Here is a tiny trained network, its code and every weight. The questions are about switching its units off for an input and a class, where a switched-off unit gives its printed mean instead of its output.

import numpy as np


def w(rows, s, z=0):
    codes = np.array(rows[::2]) - 128.0
    scale = np.full(codes.shape[1], s)
    scale[-1] = z or s
    return codes * scale


def norm(h):
    return h / np.sqrt((h * h).mean(-1, keepdims=True) + 1e-5)


def f(y):
    return y / 2 * (1 + np.tanh(0.7978845608 * (y + 0.044715 * y**3)))


def log_softmax(a):
    a = a - a.max(-1, keepdims=True)
    return a - np.log(np.exp(a).sum(-1, keepdims=True))


def net(x, mask):
    res = np.array(x, float).reshape(1, 6) / 4 @ E
    u = 0
    for l in range(2):
        y = f(norm(res) @ A[l][:, :-1].T + A[l][:, -1])
        res = res + np.where(mask[u : u + 3], y, B[l][:, -1]) @ B[l][:, :-1]
        u += 3
    return log_softmax(norm(res)[-1] @ U[:, :-1].T + U[:, -1])


A, B = {}, {}
E = w([
[131,157,98,179,2,82,110,179,135,30],'x0',
[87,186,126,97,170,82,149,132,116,158],'x1',
[161,210,244,118,123,185,237,81,149,123],'x2',
[132,205,75,87,102,183,36,179,90,117],'x3',
[177,112,165,128,184,219,172,146,224,207],'x4',
[56,117,140,80,134,112,127,20,184,111],'x5',
],0.0075)
A[0] = w([
[55,174,155,199,27,112,23,139,37,132,4],'0.n0',
[243,108,157,80,154,189,158,236,26,217,238],'0.n1',
[84,29,3,85,98,49,43,111,111,133,186],'0.n2',
],0.0063,0.0019)
B[0] = w([
[148,126,62,34,128,16,254,135,63,15,200],'0.n0',
[153,136,93,131,130,18,171,158,201,237,230],'0.n1',
[64,123,167,138,44,183,46,177,151,171,255],'0.n2',
],0.0086,0.0068)
A[1] = w([
[124,176,186,201,124,151,175,120,127,47,208],'1.n0',
[93,231,120,34,154,123,147,218,135,188,252],'1.n1',
[137,164,1,104,130,129,99,105,95,179,60],'1.n2',
],0.0085,0.0043)
B[1] = w([
[92,118,153,129,227,102,200,55,127,154,175],'1.n0',
[140,146,171,192,107,111,187,109,130,160,255],'1.n1',
[205,152,4,90,90,159,104,196,157,108,145],'1.n2',
],0.013,0.0085)
U = w([
[163,108,92,209,88,197,87,232,244,210,16],'0',
[110,132,228,204,211,129,251,31,183,197,245],'1',
[136,79,9,55,68,212,38,215,14,4,9],'2',
[96,21,150,232,35,61,78,192,141,202,252],'3',
[114,180,12,109,49,44,208,141,55,2,152],'4',
[217,159,71,134,133,66,153,173,50,164,4],'5',
[173,62,104,123,162,181,76,180,118,63,4],'6',
[114,120,65,88,148,219,119,92,143,211,11],'7',
],0.0073,0.0044)

Each question gives the input, the list of numbers given to net, and the class t.
The units are the neurons (one row each of A and B). Each row of codes is followed by its name. A weight is (code - 128) times the scale printed after its matrix; where a second scale follows, it is the last column's (A, B and U).
mask holds one flag per neuron, layer by layer. A switched-off neuron (its flag False) gives its mean, the last column of its row in B, instead of its output. The means were averaged over made-up inputs and are rounded, as every weight is.
A unit's drop is (log p(t) with every unit on - log p(t) with that unit switched off) / (log p(t) with every unit on - log p(t) with every unit switched off).
The circuit of an input: a set's keep is (log p(t) with only the set's units on - log p(t) with every unit switched off) / (log p(t) with every unit on - log p(t) with every unit switched off). Starting from all 6 units, units are removed one at a time, each time the one whose removal leaves the highest keep (on an exact tie, the one counted first), for as long as the keep stays at least 0.8.
circuit, biggest first: the units of the circuit, biggest drop first
most important unit: the unit with the biggest drop
top k neurons: the k neurons with the biggest drops, biggest first
top k neurons in layer l: the k neurons of layer l with the biggest drops, biggest first
drop when u is switched off: that unit's drop, to one decimal
input [-4,-4,3,3,3,-6], class 3: top 3 neurons	[0.n1, 1.n0, 0.n0]
input [-5,-4,-8,3,-7,-6], class 2: most important unit	1.n2
input [-6,6,-1,0,-8,2], class 3: circuit, biggest first	[0.n2, 1.n0]
input [-8,-1,-3,0,0,8], class 7: top 2 neurons	[1.n1, 0.n1]
input [2,-7,8,-2,-8,-8], class 1: top 2 neurons	[1.n0, 1.n2]
input [1,-4,-8,7,-1,1], class 2: top 3 neurons	[0.n1, 0.n0, 1.n2]
input [-8,-4,-1,-6,-6,-1], class 3: top 2 neurons	[1.n0, 1.n1]
input [-3,0,-7,8,-3,4], class 2: top 2 neurons	[0.n1, 1.n2]
input [-3,-7,-3,-2,-8,-1], class 2: circuit, biggest first	[1.n1, 0.n1]
input [5,-5,4,2,2,-4], class 1: top 3 neurons	[1.n0, 0.n2, 1.n2]
input [4,1,4,4,1,-6], class 1: top 2 neurons	[1.n1, 0.n2]
input [7,2,5,2,-3,7], class 1: top 2 neurons	[1.n0, 1.n2]
input [-7,4,-2,-1,-6,-1], class 3: top 2 neurons in layer 1	[1.n0, 1.n2]
input [-8,2,-6,-2,-2,1], class 3: circuit, biggest first	[0.n2]
input [2,3,-8,-2,-6,-3], class 2: drop when 1.n1 is switched off	0.1
input [6,3,4,-6,-2,-8], class 1: drop when 1.n0 is switched off	0.7
input [3,-5,1,-1,1,-1], class 1: drop when 1.n0 is switched off	0.4
input [-1,8,-6,-4,3,2], class 3: drop when 1.n0 is switched off	0.4
